Moves between objects:
state | ! $ ~ % * @
geb | tep geg foz kal bim zus
mog | rir sas dad gop gif zaz
pab | tob gev kom gor dem rir
zit | zov non nat fon fam bok
riv | ler dad gop tis mog ton
giz | dov ziv gel fid gur kag
pup | zus pof zoz san mit puz
fam | sog dod non nat puz lok
tid | gop puf rir ler rur das
ven | kaz fos sen mam keb nus
zov | zep puz fam zit sog gel
bok | gel fon faz dov lok zop
bas | geg fov bab vel ton pof
mag | zub vud lov zis rak luv
fov | zaz tid zev das tis vel
bim | vel soz geg foz tus gam
bab | ton zev das tus fov tep
lov | rak dev kag nik vud vof
soz | das riv zaz ton noz foz
tem | dod zus kub lun zaf zep
non | puz zaf tem piv dod fon
kub | zaf mit pup kov zus sog
puf | mig kom gor gif pab ler
gur | faz zov ziv gel lis dev
tos | gev sez gug ber lim sas
gam | lom foz kal mit geb kub
zis | mag kag nik nid lov kaz
ziv | lis fam zit lok zov fid
kag | vud fid pas fuf dev nid
kal | geb bas ped pof foz pup
lim | dof kaz sez gug dez ged
dof | dit luv dez lim mam kom
nid | zis fuf zub fos nik ven
lis | fon sog zov ziv zep giz
piv | non kub lun sog tem lis
dov | bok lis gur giz faz vud
luv | sen zis vof kaz rup lim
zub | nik zop rak mag fuf sen
nus | gug mam dof gev dit pab
nat | fam tem piv zep non faz
fuf | kag dig zop rak pas fos
sog | piv kov puz fam lun ziv
goz | dig gur giz dev dov lov
keb | vof zub fos sen nid dit
gif | puf ged sas dad gor riv
kom | dem lim tos ged gev gif
das | fov ler noz soz zev bim
gop | mog mig rur tid dad fov
fon | zit piv zep lis nat dov
dig | fid faz dov goz bok rak
lom | pof bim geb gam tep zaf
gug | lim ven dit nus sez tob
geg | tus zaz ton bas soz kal
tus | bab noz soz geg das geb
foz | bim ton bas ped geg mit
fos | nid rak mag rup zub mam
dak | zoz geb gam zus lom tem
kov | kub zoz san dod pup fam
zep | nat lun sog zov piv gur
ton | soz tis fov bab zaz ped
puz | lun san dod non kov zit
dod | kov dak zaf tem san nat
tob | ged nus dem pab ber rur
ped | foz bab vel tep bas zoz
mit | gam ped pof zoz kal kov
ged | kom gug ber tob tos dad
vel | bas das tus bim bab lom
ler | tid gif mog riv rir soz
san | pup lom dak zaf zoz non
tis | riv rur tid zev gop bab
rup | fos lov zis vof mag dez
zaf | san gam zus kub dak piv
dev | goz gel fid pas giz nik
lok | ziv nat fon faz zit dig
sez | dez keb ven dit kaz ber
kaz | luv nid keb ven vof gug
nik | lov pas fuf zub kag keb
faz | lok zep lis gur fon goz
zop | pas dov goz vud dig mag
pas | dev bok dig zop fid zub
tep | ped tus bim geb vel dak
vof | rup nik nid keb zis sez
dez | mam vof kaz sez luv tos
dad | gif tob mig rur sas tis
mam | ven rup luv dez sen gev
fid | giz lok bok dig gel fuf
pof | kal vel tep lom ped san
lun | tem pup kov puz kub zov
ber | tos dit nus dem gug mig
zev | tis rir ler noz tid tus
zaz | noz gop tis fov riv bas
gor | pab tos ged sas kom mog
rur | dad pab puf rir mig zev
rak | fuf goz vud lov zop rup
dit | sez sen mam dof ven dem
gev | nus dez lim tos dof gor
rir | rur gor gif mog puf noz
vud | zop giz dev kag goz zis
zoz | mit tep lom dak pof dod
mig | sas dem pab puf tob tid
noz | zev mog riv zaz ler geg
sas | gor ber tob mig ged gop
gel | gur zit lok bok ziv pas
dem | ber dof gev kom nus puf
zus | dak kal mit pup gam lun
sen | keb mag rup luv fos dof

In the rows, zero is written as 50.

The rows follow the links: the fewer symbols apart two objects are, the more alike their rows tend to be.

Each row is also shifted at random along 10 hidden directions that mean nothing.

Some objects, each with a row of numbers:
gel [ 64,  46,  42,  42,  45,  71,  39,  50,  40,  52,  57,  61,  57,  41,  50,  47,  35,  48,  52,  51,  46,  35,  73,  49,  61,  48,  53,  35,  49,  41,  53,  49,  59,  33,  52,  67,  42,  58,  51,  30,  48,  63,  62,  49,  52,  49,  68]
fos [ 52,  41,  45,  33,  56,  52,  42,  42,  59,  57,  51,  44,  48,  44,  55,  53,  43,  45,  58,  49,  51,  44,  55,  45,  55,  58,  41,  66,  40,  64,  44,  48,  51,  50,  43,  48,  40,  60,  51,  54,  51,  49,  56,  39,  49,  49,  46]
tep [ 23,  55,  61,  65,  48,  49,  54,  55,  42,  35,  50,  46,  53,  52,  44,  51,  49,  51,  44,  51,  51,  62,  47,  57,  49,  38,  53,  42,  51,  42,  56,  44,  46,  47,  46,  52,  60,  39,  51,  60,  49,  48,  54,  52,  56,  44,  57]
ton [ 62,  45,  44,  38,  52,  46,  52,  57,  55,  59,  50,  59,  50,  52,  49,  53,  43,  43,  42,  49,  40,  49,  58,  51,  42,  50,  38,  48,  61,  71,  46,  44,  58,  58,  62,  51,  50,  55,  34,  54,  46,  51,  45,  58,  59,  51,  48]
lov [ 45,  51,  51,  42,  59,  50,  45,  45,  60,  64,  54,  41,  44,  52,  47,  57,  58,  51,  57,  57,  49,  49,  38,  49,  49,  59,  51,  84,  38,  48,  47,  57,  42,  41,  33,  34,  54,  64,  69,  57,  45,  39,  52,  33,  36,  48,  49]
vud [ 54,  53,  68,  75,  49,  56,  55,  45,  57,  38,  49,  38,  49,  57,  65,  41,  57,  60,  57,  60,  56,  52,  47,  38,  62,  51,  65,  43,  60,  47,  45,  66,  46,  52,  52,  52,  56,  34,  39,  46,  58,  53,  47,  50,  58,  51,  47]
nid [  7,  48,  48,  55,  51,  53,  39,  45,  55,  49,  54,  48,  48,  49,  51,  43,  48,  47,  51,  53,  46,  48,  57,  51,  58,  52,  40,  52,  50,  50,  45,  52,  53,  45,  41,  60,  53,  49,  53,  60,  52,  49,  52,  47,  48,  44,  57]
kaz [ 45,  50,  45,  45,  54,  47,  60,  40,  54,  46,  32,  42,  52,  42,  59,  54,  43,  56,  56,  51,  64,  48,  48,  35,  54,  53,  51,  41,  53,  50,  58,  52,  46,  69,  43,  58,  44,  45,  46,  48,  52,  45,  52,  42,  51,  51,  41]
piv [ 74,  59,  62,  64,  46,  58,  61,  48,  51,  44,  58,  41,  53,  56,  61,  48,  46,  48,  52,  59,  51,  55,  53,  51,  55,  52,  62,  60,  56,  48,  45,  56,  49,  55,  49,  41,  59,  37,  44,  54,  48,  47,  53,  49,  63,  52,  48]
mag [ 35,  56,  33,  46,  48,  52,  40,  42,  53,  59,  52,  49,  45,  50,  51,  48,  49,  48,  51,  49,  50,  42,  53,  44,  49,  56,  37,  58,  48,  48,  51,  53,  50,  53,  36,  60,  58,  59,  62,  55,  43,  44,  49,  46,  34,  45,  59]
pas [ 52,  41,  61,  58,  47,  57,  47,  52,  56,  52,  47,  51,  57,  51,  43,  47,  49,  56,  59,  63,  44,  51,  50,  58,  51,  53,  52,  56,  43,  54,  46,  61,  52,  43,  65,  49,  47,  46,  38,  42,  60,  48,  45,  57,  47,  42,  40]
fam [ 80,  59,  56,  53,  45,  59,  51,  46,  47,  44,  65,  49,  51,  53,  51,  45,  55,  41,  53,  52,  54,  54,  49,  54,  47,  54,  63,  60,  58,  40,  47,  52,  56,  38,  49,  49,  58,  52,  59,  49,  44,  45,  57,  49,  54,  50,  57]
dov [ 69,  55,  46,  43,  45,  47,  64,  41,  46,  56,  43,  54,  57,  38,  49,  47,  39,  46,  53,  54,  58,  47,  48,  49,  54,  63,  42,  57,  43,  46,  48,  57,  49,  58,  47,  63,  36,  45,  57,  49,  49,  48,  53,  52,  58,  57,  39]
dak [ 61,  58,  60,  59,  33,  39,  58,  54,  36,  40,  47,  61,  53,  47,  42,  42,  62,  53,  50,  45,  45,  62,  44,  59,  51,  48,  41,  37,  54,  41,  46,  53,  53,  56,  59,  62,  51,  40,  50,  58,  61,  53,  40,  73,  56,  61,  36]
mit [ 52,  49,  56,  47,  41,  48,  48,  59,  33,  44,  44,  56,  53,  45,  38,  56,  51,  56,  48,  46,  44,  56,  48,  47,  47,  37,  38,  33,  49,  47,  54,  46,  51,  46,  56,  61,  51,  53,  49,  50,  54,  54,  43,  62,  47,  50,  50]
rup [ 30,  58,  40,  58,  45,  50,  49,  39,  50,  41,  50,  49,  48,  48,  59,  38,  53,  53,  53,  46,  57,  46,  55,  46,  59,  55,  51,  41,  52,  40,  49,  52,  49,  59,  38,  64,  53,  45,  54,  56,  50,  51,  51,  50,  45,  54,  53]
dem [ 66,  52,  30,  37,  56,  37,  48,  44,  61,  63,  47,  54,  41,  51,  52,  47,  56,  48,  45,  39,  57,  42,  40,  37,  39,  59,  38,  51,  51,  63,  50,  49,  48,  58,  46,  62,  46,  65,  56,  49,  42,  49,  42,  48,  43,  51,  54]
foz [ 75,  56,  48,  39,  49,  51,  58,  48,  50,  49,  60,  47,  51,  53,  57,  54,  45,  31,  48,  46,  55,  58,  55,  50,  39,  52,  53,  57,  72,  60,  50,  42,  64,  59,  54,  44,  56,  51,  49,  57,  41,  41,  57,  51,  60,  49,  49]
puz [ 50,  58,  59,  54,  47,  55,  62,  49,  51,  47,  57,  56,  55,  50,  45,  42,  47,  38,  45,  61,  50,  59,  51,  57,  47,  56,  53,  55,  68,  42,  46,  54,  57,  41,  54,  57,  55,  41,  51,  54,  43,  41,  56,  53,  65,  50,  53]
dig [ 45,  53,  55,  60,  49,  60,  60,  45,  53,  54,  52,  48,  55,  51,  63,  48,  42,  43,  56,  63,  50,  49,  60,  52,  61,  60,  57,  59,  62,  47,  46,  62,  57,  57,  53,  44,  50,  34,  49,  48,  53,  49,  56,  51,  59,  54,  42]
pof [ 27,  51,  64,  58,  61,  51,  53,  52,  44,  53,  71,  41,  50,  57,  58,  55,  42,  28,  43,  48,  58,  51,  51,  49,  53,  46,  49,  66,  51,  52,  48,  45,  56,  38,  44,  42,  43,  40,  70,  59,  47,  60,  67,  44,  68,  49,  67]
luv [ 32,  39,  51,  34,  57,  51,  47,  44,  57,  52,  48,  44,  52,  48,  53,  56,  55,  50,  64,  55,  54,  52,  49,  46,  48,  52,  53,  62,  54,  57,  46,  51,  58,  54,  56,  35,  41,  60,  43,  54,  55,  44,  49,  48,  38,  52,  33]
dev [ 52,  56,  48,  58,  48,  61,  55,  48,  50,  50,  43,  52,  54,  47,  49,  48,  45,  61,  52,  60,  52,  45,  52,  48,  57,  53,  62,  45,  48,  34,  60,  60,  43,  47,  45,  55,  54,  46,  54,  36,  47,  49,  53,  44,  46,  48,  56]
vel [ 62,  58,  37,  62,  41,  52,  49,  54,  44,  40,  60,  56,  54,  59,  49,  41,  52,  53,  42,  43,  53,  47,  57,  56,  40,  42,  56,  31,  52,  49,  53,  43,  55,  57,  63,  58,  59,  51,  36,  48,  42,  55,  43,  66,  46,  47,  62]
gop [ 41,  44,  57,  41,  54,  51,  47,  58,  47,  45,  33,  53,  48,  42,  44,  60,  46,  50,  49,  46,  49,  62,  51,  52,  50,  43,  52,  30,  65,  50,  67,  42,  53,  45,  50,  55,  53,  48,  54,  43,  56,  45,  60,  42,  58,  43,  54]
bas [ 89,  45,  50,  47,  45,  49,  48,  56,  50,  40,  55,  59,  54,  50,  43,  42,  48,  52,  45,  43,  51,  51,  53,  59,  40,  46,  55,  34,  46,  61,  47,  39,  53,  45,  70,  60,  45,  56,  26,  44,  50,  56,  45,  62,  58,  47,  53]
ler [ 50,  44,  64,  66,  58,  42,  49,  60,  48,  46,  56,  45,  48,  59,  54,  54,  65,  59,  52,  42,  55,  52,  39,  58,  54,  44,  66,  52,  30,  48,  51,  48,  41,  44,  56,  30,  42,  46,  55,  46,  63,  66,  50,  51,  50,  55,  49]
dez [ 64,  54,  43,  55,  54,  53,  49,  45,  53,  49,  54,  51,  50,  52,  59,  45,  61,  54,  57,  45,  65,  44,  47,  53,  52,  58,  75,  45,  47,  36,  58,  53,  49,  48,  51,  45,  45,  51,  62,  33,  52,  55,  56,  45,  42,  54,  55]
dad [ 36,  54,  42,  51,  53,  52,  47,  50,  50,  43,  59,  49,  49,  57,  56,  52,  66,  51,  53,  44,  57,  53,  50,  58,  45,  46,  72,  49,  55,  39,  57,  43,  54,  55,  50,  30,  59,  55,  56,  52,  48,  47,  52,  48,  36,  52,  53]

From each start, follow one symbol. Which object do you reach?
Answer with the object's name.
[ 68,  59,  58,  49,  52,  52,  60,  44,  51,  50,  60,  46,  52,  50,  47,  49,  48,  41,  49,  56,  57,  56,  42,  52,  46,  57,  56,  71,  50,  42,  48,  52,  46,  38,  40,  48,  51,  50,  64,  54,  40,  41,  59,  41,  59,  49,  56]
$: kov
[ 40,  47,  54,  63,  57,  56,  47,  53,  59,  55,  50,  43,  45,  60,  64,  53,  58,  53,  57,  53,  49,  48,  53,  50,  57,  52,  64,  52,  58,  52,  54,  58,  52,  55,  53,  33,  56,  43,  53,  42,  59,  53,  51,  47,  45,  50,  50]
!: dit
[ 27,  55,  41,  56,  57,  43,  57,  44,  55,  43,  48,  42,  47,  53,  62,  47,  48,  51,  44,  45,  62,  49,  50,  43,  50,  49,  53,  43,  54,  53,  53,  43,  46,  69,  41,  52,  51,  43,  45,  61,  45,  50,  52,  44,  54,  51,  53]
@: tid
[ 67,  63,  54,  56,  43,  58,  52,  41,  41,  39,  60,  41,  48,  49,  65,  46,  53,  50,  54,  47,  59,  48,  54,  33,  62,  49,  57,  46,  58,  37,  47,  54,  50,  50,  35,  56,  54,  46,  60,  52,  48,  56,  56,  46,  54,  59,  59]
*: zep
[ 48,  42,  49,  48,  54,  38,  50,  56,  50,  55,  46,  45,  52,  53,  42,  61,  55,  55,  55,  43,  53,  57,  38,  68,  40,  49,  51,  66,  22,  57,  56,  43,  44,  61,  58,  28,  44,  54,  52,  56,  59,  47,  45,  54,  36,  46,  35]
!: rur
[ 65,  62,  48,  49,  46,  48,  54,  50,  37,  43,  55,  48,  50,  51,  50,  54,  55,  48,  47,  42,  60,  56,  44,  45,  42,  43,  56,  46,  54,  38,  58,  43,  50,  52,  43,  52,  56,  52,  63,  52,  44,  49,  53,  50,  47,  51,  59]
$: bas
[ 57,  44,  74,  56,  55,  48,  63,  53,  52,  41,  50,  48,  57,  46,  40,  47,  46,  54,  48,  63,  52,  57,  40,  52,  52,  49,  55,  56,  40,  51,  41,  53,  40,  33,  56,  52,  38,  44,  36,  52,  50,  52,  51,  48,  70,  52,  45]
$: pup
[ 29,  39,  50,  52,  57,  50,  43,  54,  56,  59,  43,  48,  50,  53,  48,  55,  51,  55,  54,  53,  52,  45,  46,  45,  45,  48,  48,  46,  48,  56,  57,  54,  51,  48,  59,  49,  45,  53,  48,  39,  56,  51,  46,  50,  38,  41,  50]
!: sez
[ 70,  52,  50,  71,  40,  62,  38,  50,  38,  42,  68,  40,  52,  58,  62,  45,  52,  62,  54,  45,  53,  34,  60,  41,  58,  37,  56,  44,  29,  47,  44,  54,  48,  49,  53,  50,  51,  53,  43,  43,  54,  71,  43,  61,  38,  49,  63]
@: dov
[ 49,  49,  59,  57,  66,  46,  58,  44,  59,  51,  52,  44,  47,  50,  59,  47,  54,  49,  54,  49,  68,  48,  36,  48,  57,  62,  69,  58,  42,  43,  55,  54,  42,  41,  43,  46,  35,  42,  68,  40,  53,  55,  64,  34,  60,  53,  55]
*: kaz
[ 54,  47,  52,  43,  61,  45,  51,  57,  54,  58,  58,  58,  45,  54,  51,  52,  57,  46,  42,  46,  47,  49,  47,  49,  49,  51,  53,  53,  55,  55,  47,  45,  50,  39,  51,  43,  45,  57,  55,  48,  45,  59,  53,  45,  59,  59,  57]
*: tis
[ 29,  56,  48,  41,  54,  41,  58,  51,  35,  56,  47,  53,  50,  45,  40,  58,  45,  46,  39,  48,  58,  49,  40,  30,  43,  40,  28,  45,  52,  46,  56,  46,  47,  46,  40,  67,  41,  54,  66,  56,  39,  53,  50,  50,  50,  53,  60]
*: pof
[ 25,  54,  35,  53,  55,  40,  54,  47,  57,  53,  51,  48,  49,  53,  54,  47,  47,  47,  44,  44,  55,  48,  50,  59,  47,  56,  46,  58,  40,  54,  52,  44,  46,  68,  43,  46,  52,  47,  52,  65,  45,  47,  50,  48,  47,  49,  49]
*: ged
[ 53,  62,  33,  48,  40,  48,  59,  41,  42,  59,  49,  57,  55,  46,  53,  45,  43,  43,  51,  51,  55,  43,  55,  46,  49,  59,  35,  54,  53,  44,  49,  58,  57,  67,  49,  64,  46,  46,  58,  53,  47,  48,  46,  63,  44,  55,  42]
%: dov
[ 36,  46,  65,  52,  42,  57,  43,  54,  46,  43,  51,  38,  54,  56,  40,  59,  59,  61,  59,  63,  39,  59,  46,  47,  42,  35,  46,  62,  51,  54,  43,  55,  51,  50,  57,  34,  64,  59,  34,  62,  54,  39,  34,  58,  30,  44,  38]
@: faz
[ 64,  42,  65,  51,  54,  57,  55,  46,  50,  45,  53,  52,  57,  40,  51,  44,  42,  50,  55,  57,  58,  46,  52,  48,  62,  55,  61,  48,  41,  45,  44,  54,  48,  31,  55,  61,  29,  45,  46,  36,  55,  62,  61,  46,  67,  55,  51]
*: gur
[ 32,  56,  54,  58,  53,  47,  55,  52,  45,  40,  58,  43,  52,  57,  47,  52,  54,  52,  44,  49,  57,  56,  43,  50,  42,  38,  58,  52,  47,  42,  53,  44,  45,  49,  46,  42,  56,  50,  52,  59,  43,  50,  50,  49,  46,  48,  58]
@: zoz
[ 30,  49,  53,  54,  49,  51,  56,  56,  42,  59,  55,  50,  53,  55,  55,  57,  42,  44,  44,  56,  42,  46,  58,  42,  53,  41,  33,  51,  58,  60,  43,  54,  57,  60,  58,  47,  47,  44,  42,  58,  51,  59,  44,  64,  54,  56,  46]
!: zus
[ 39,  43,  42,  40,  59,  40,  42,  53,  63,  64,  46,  49,  44,  53,  43,  57,  58,  58,  50,  49,  42,  47,  43,  57,  45,  54,  44,  71,  30,  62,  47,  48,  40,  53,  45,  33,  50,  66,  50,  60,  50,  46,  42,  43,  35,  50,  43]
%: ged
